Here is a tiny trained network, its code and every weight. The questions are about switching its units off for an input and a target symbol, where a switched-off unit gives its printed mean instead of its output.

import numpy as np


def w(rows, s, z=0):
    codes = np.array(rows[::2]) - 128.0
    scale = np.full(codes.shape[1], s)
    scale[-1] = z or s
    return codes * scale


def norm(h):
    return h / np.sqrt((h * h).mean(-1, keepdims=True) + 1e-5)


def f(y):
    return np.maximum(y, 0)


def softmax(a):
    e = np.exp(a - a.max(-1, keepdims=True))
    return e / e.sum(-1, keepdims=True)


def log_softmax(a):
    a = a - a.max(-1, keepdims=True)
    return a - np.log(np.exp(a).sum(-1, keepdims=True))


def net(x, mask):
    ids = ['ΞΠδστω'.index(c) for c in x.split()]
    T = len(ids)
    res = E[ids] + P[:T]
    u = 0
    for l in range(2):
        q, k, v = (norm(res) @ M[l].T for M in (Q, K, V))
        z = softmax(np.where(np.tri(T) > 0, q @ k.T / 3**0.5, -1e9)) @ v
        res = res + np.where(mask[u], z, O[l][:, -1]) @ O[l][:, :-1]
        u += 1
        y = f(norm(res) @ A[l][:, :-1].T + A[l][:, -1])
        res = res + np.where(mask[u : u + 12], y, B[l][:, -1]) @ B[l][:, :-1]
        u += 12
    return log_softmax(norm(res)[-1] @ U[:, :-1].T + U[:, -1])


Q, K, V, O, A, B = {}, {}, {}, {}, {}, {}
E = w([
[171,233,78,113],'Ξ',
[210,213,72,174],'Π',
[189,90,163,126],'δ',
[190,255,83,131],'σ',
[201,91,184,176],'τ',
[158,22,173,187],'ω',
],0.0037)
P = w([
[106,140,198,64],'0',
[171,106,155,110],'1',
[173,95,167,107],'2',
[93,97,64,188],'3',
[93,91,74,154],'4',
[27,93,62,115],'5',
[56,99,67,147],'6',
[110,127,65,180],'7',
[84,120,71,129],'8',
[1,76,49,121],'9',
[72,112,65,168],'10',
],0.004)
Q[0] = w([
[58,82,73,58],'L0H0',
[255,190,190,101],'L0H0',
[129,129,168,174],'L0H0',
],0.0063)
K[0] = w([
[167,107,134,254],'L0H0',
[25,95,234,14],'L0H0',
[103,174,98,98],'L0H0',
],0.0067)
V[0] = w([
[174,162,92,253],'L0H0',
[163,156,160,203],'L0H0',
[111,83,189,195],'L0H0',
],0.0056)
O[0] = w([
[254,162,143,173,250],'L0H0',
[209,248,154,163,227],'L0H0',
[95,144,177,191,173],'L0H0',
],0.0054,0.0023)
A[0] = w([
[150,162,134,157,103],'L0N0',
[97,166,72,91,150],'L0N1',
[112,186,76,150,73],'L0N2',
[170,129,181,97,75],'L0N3',
[94,78,139,68,131],'L0N4',
[141,225,119,127,48],'L0N5',
[2,99,124,67,63],'L0N6',
[189,144,178,120,173],'L0N7',
[185,40,156,144,227],'L0N8',
[112,151,156,197,99],'L0N9',
[144,117,142,133,96],'L0N10',
[139,61,65,161,249],'L0N11',
],0.0047,0.0015)
B[0] = w([
[98,75,102,183,201],'L0N0',
[115,163,53,199,154],'L0N1',
[123,38,167,121,165],'L0N2',
[89,159,128,128,153],'L0N3',
[193,152,42,160,143],'L0N4',
[134,56,180,177,183],'L0N5',
[229,47,108,135,144],'L0N6',
[51,138,120,185,237],'L0N7',
[129,187,34,123,253],'L0N8',
[57,154,99,105,191],'L0N9',
[128,132,111,137,147],'L0N10',
[146,253,84,73,210],'L0N11',
],0.0034)
Q[1] = w([
[126,84,125,17],'L1H0',
[187,201,49,253],'L1H0',
[253,184,96,82],'L1H0',
],0.0077)
K[1] = w([
[119,174,106,238],'L1H0',
[84,136,216,2],'L1H0',
[37,177,178,127],'L1H0',
],0.0086)
V[1] = w([
[191,77,93,223],'L1H0',
[184,254,86,143],'L1H0',
[204,81,92,83],'L1H0',
],0.0052)
O[1] = w([
[254,192,106,128,1],'L1H0',
[148,67,185,148,88],'L1H0',
[192,103,37,148,56],'L1H0',
],0.0062,0.0029)
A[1] = w([
[189,132,88,127,215],'L1N0',
[103,75,176,27,176],'L1N1',
[190,109,85,127,163],'L1N2',
[133,147,143,132,116],'L1N3',
[74,178,95,157,126],'L1N4',
[110,3,157,125,170],'L1N5',
[76,126,140,168,70],'L1N6',
[105,177,106,139,116],'L1N7',
[108,88,53,155,75],'L1N8',
[112,145,185,121,129],'L1N9',
[134,122,93,11,44],'L1N10',
[152,53,141,94,253],'L1N11',
],0.0067,0.0018)
B[1] = w([
[96,68,148,143,219],'L1N0',
[190,244,138,193,155],'L1N1',
[81,115,140,127,207],'L1N2',
[140,118,124,115,144],'L1N3',
[149,113,167,66,255],'L1N4',
[141,213,90,178,178],'L1N5',
[138,132,121,82,216],'L1N6',
[161,106,124,85,201],'L1N7',
[72,105,166,157,196],'L1N8',
[99,102,86,124,189],'L1N9',
[116,1,103,185,142],'L1N10',
[148,159,63,24,163],'L1N11',
],0.0064,0.0037)
U = w([
[86,41,135,142,161],'Ξ',
[254,105,217,129,206],'Π',
[101,106,44,88,12],'δ',
[90,230,189,230,196],'σ',
[63,161,221,97,164],'τ',
[203,207,135,81,79],'ω',
],0.0061,0.0011)

Each question gives the input, a string of symbols that net reads in full, and the target symbol t.
The units are the heads (3 rows each of Q, K, V and O) and the neurons (one row each of A and B). Each row of codes is followed by its name. A weight is (code - 128) times the scale printed after its matrix; where a second scale follows, it is the last column's (O, A, B and U).
mask holds one flag per unit, layer by layer, with each layer's heads first. A switched-off unit (its flag False) gives its mean, the last column of its rows in O or B, instead of its output. The means were averaged over made-up inputs and are rounded, as every weight is.
A unit's drop is (log p(t) with every unit on - log p(t) with that unit switched off) / (log p(t) with every unit on - log p(t) with every unit switched off).
The circuit of an input: a set's keep is (log p(t) with only the set's units on - log p(t) with every unit switched off) / (log p(t) with every unit on - log p(t) with every unit switched off). Starting from the 12 units with the biggest drops (on a tie, the unit counted first), units are removed one at a time, each time the one whose removal leaves the highest keep (on an exact tie, the one counted first), for as long as the keep stays at least 0.8.
units of the circuit, in order: the units of the circuit, biggest drop first
unit that matters most: the unit with the biggest drop
top k neurons: the k neurons with the biggest drops, biggest first
top k neurons in layer l: the k neurons of layer l with the biggest drops, biggest first
drop when u is switched off: that unit's drop, to one decimal
input σ Π σ τ δ δ τ δ δ, target σ: units of the circuit, in order	L1H0, L1N5, L1N7
input ω τ Π τ Π σ, target ω: units of the circuit, in order	L0H0, L1N7, L1N4
input ω σ σ Ξ δ τ, target ω: units of the circuit, in order	L1H0, L0N11
input Ξ ω σ, target δ: units of the circuit, in order	L0H0
input Ξ τ σ, target Ξ: units of the circuit, in order	L0H0, L1H0
input Ξ τ δ, target δ: units of the circuit, in order	L0H0, L1H0
input σ τ δ τ Ξ τ τ τ Ξ Ξ, target σ: top 3 neurons	L1N5, L0N8, L1N0
input σ Π τ, target σ: units of the circuit, in order	L1H0, L1N5, L0H0, L0N8
input δ τ Ξ, target δ: units of the circuit, in order	L0H0, L0N6
input δ τ σ, target Ξ: units of the circuit, in order	L0H0, L0N6
input δ τ ω, target δ: units of the circuit, in order	L0H0, L1H0, L0N6
input δ τ Π, target δ: units of the circuit, in order	L0H0, L0N6
input δ τ σ Ξ δ δ σ τ τ σ τ, target δ: units of the circuit, in order	L0H0, L1H0, L0N6
input Ξ Π Π, target δ: units of the circuit, in order	L0H0
input δ δ ω, target δ: units of the circuit, in order	L0H0, L1H0
input τ Π τ ω τ Π, target τ: units of the circuit, in order	L0H0, L1H0, L1N4, L1N5
input Ξ τ Ξ, target δ: top 3 neurons	L1N11, L0N6, L0N8
input τ Ξ τ Π τ τ δ ω, target τ: top 2 neurons in layer 0	L0N11, L0N8
input τ Ξ ω, target σ: top 2 neurons in layer 1	L1N1, L1N5
input τ τ τ, target σ: unit that matters most	L0H0
input δ δ δ, target δ: top 2 neurons in layer 0	L0N6, L0N4
input ω τ τ τ τ Ξ τ σ ω ω, target ω: drop when L1H0 is switched off	0.7
input σ δ δ τ τ σ ω, target σ: drop when L0N7 is switched off	0.0
input ω ω δ δ ω τ δ, target ω: drop when L0N11 is switched off	0.1
input Π Ξ τ τ δ τ τ, target Π: drop when L1H0 is switched off	0.4
